Below is a small trained network, with its code and all its weights. Each question gives an input and a class and asks what happens when units are switched off, that is, made to give their printed mean instead of their output.

import numpy as np


def w(rows, s, z=0):
    codes = np.array(rows[::2]) - 128.0
    scale = np.full(codes.shape[1], s)
    scale[-1] = z or s
    return codes * scale


def norm(h):
    return h / np.sqrt((h * h).mean(-1, keepdims=True) + 1e-5)


def f(y):
    return y / 2 * (1 + np.tanh(0.7978845608 * (y + 0.044715 * y**3)))


def log_softmax(a):
    a = a - a.max(-1, keepdims=True)
    return a - np.log(np.exp(a).sum(-1, keepdims=True))


def net(x, mask):
    res = np.array(x, float).reshape(1, 3) / 4 @ E
    u = 0
    for l in range(3):
        y = f(norm(res) @ A[l][:, :-1].T + A[l][:, -1])
        res = res + np.where(mask[u : u + 5], y, B[l][:, -1]) @ B[l][:, :-1]
        u += 5
    return log_softmax(norm(res)[-1] @ U[:, :-1].T + U[:, -1])


A, B = {}, {}
E = w([
[84,254,59,93],'x0',
[118,115,132,117],'x1',
[54,191,242,148],'x2',
],0.0065)
A[0] = w([
[186,182,106,163,151],'0.n1',
[104,183,101,142,61],'0.n2',
[66,143,147,109,72],'0.n3',
[84,150,254,154,80],'0.n4',
[80,199,24,202,253],'0.n5',
],0.0054,0.0021)
B[0] = w([
[76,69,135,61,148],'0.n1',
[62,89,159,68,142],'0.n2',
[25,234,119,143,140],'0.n3',
[125,185,80,254,237],'0.n4',
[109,69,158,93,252],'0.n5',
],0.0069,0.0032)
A[1] = w([
[164,144,99,255,105],'1.n1',
[123,113,136,78,202],'1.n2',
[194,81,203,160,7],'1.n3',
[62,229,59,39,47],'1.n4',
[189,196,216,166,66],'1.n5',
],0.0079,0.002)
B[1] = w([
[159,95,190,62,191],'1.n1',
[159,146,137,201,154],'1.n2',
[175,157,154,1,165],'1.n3',
[151,47,232,23,254],'1.n4',
[140,130,45,112,177],'1.n5',
],0.008,0.0047)
A[2] = w([
[76,178,96,38,205],'2.n1',
[189,43,213,175,141],'2.n2',
[94,174,199,174,231],'2.n3',
[79,168,207,137,7],'2.n4',
[165,89,1,127,136],'2.n5',
],0.0098,0.0015)
B[2] = w([
[198,73,177,144,196],'2.n1',
[78,165,181,84,255],'2.n2',
[181,75,1,152,238],'2.n3',
[127,144,84,162,223],'2.n4',
[61,227,62,227,195],'2.n5',
],0.0087,0.0054)
U = w([
[144,55,192,68,254],'0',
[116,121,11,237,2],'1',
],0.012,0.00076)

Each question gives the input, the list of numbers given to net, and the class t.
The units are the neurons (one row each of A and B). Each row of codes is followed by its name. A weight is (code - 128) times the scale printed after its matrix; where a second scale follows, it is the last column's (A, B and U).
mask holds one flag per neuron, layer by layer. A switched-off neuron (its flag False) gives its mean, the last column of its row in B, instead of its output. The means were averaged over made-up inputs and are rounded, as every weight is.
A unit's drop is (log p(t) with every unit on - log p(t) with that unit switched off) / (log p(t) with every unit on - log p(t) with every unit switched off).
The circuit of an input: a set's keep is (log p(t) with only the set's units on - log p(t) with every unit switched off) / (log p(t) with every unit on - log p(t) with every unit switched off). Starting from the 12 units with the biggest drops (on a tie, the unit counted first), units are removed one at a time, each time the one whose removal leaves the highest keep (on an exact tie, the one counted first), for as long as the keep stays at least 0.8.
units of the circuit, in order: the units of the circuit, biggest drop first
most important unit: the unit with the biggest drop
k most important neurons: the k neurons with the biggest drops, biggest first
top k neurons in layer l: the k neurons of layer l with the biggest drops, biggest first
drop of u: that unit's drop, to one decimal
input [-1,-2,-2], class 1: 2 most important neurons => 1.n4, 0.n4
input [7,4,-5], class 0: most important unit => 1.n4
input [-4,8,-5], class 1: 4 most important neurons => 1.n4, 2.n5, 1.n1, 0.n5
input [-3,-7,4], class 1: 3 most important neurons => 1.n4, 0.n4, 2.n3
input [-5,-1,6], class 1: units of the circuit, in order => 1.n4, 2.n3
input [-7,3,8], class 1: top 2 neurons in layer 2 => 2.n3, 2.n4
input [-3,6,-6], class 1: 2 most important neurons => 1.n4, 2.n5
input [-3,6,4], class 1: drop of 1.n4 => 1.2
input [6,-2,-4], class 0: drop of 1.n4 => 0.5
input [8,-3,-7], class 0: drop of 1.n4 => 2.0
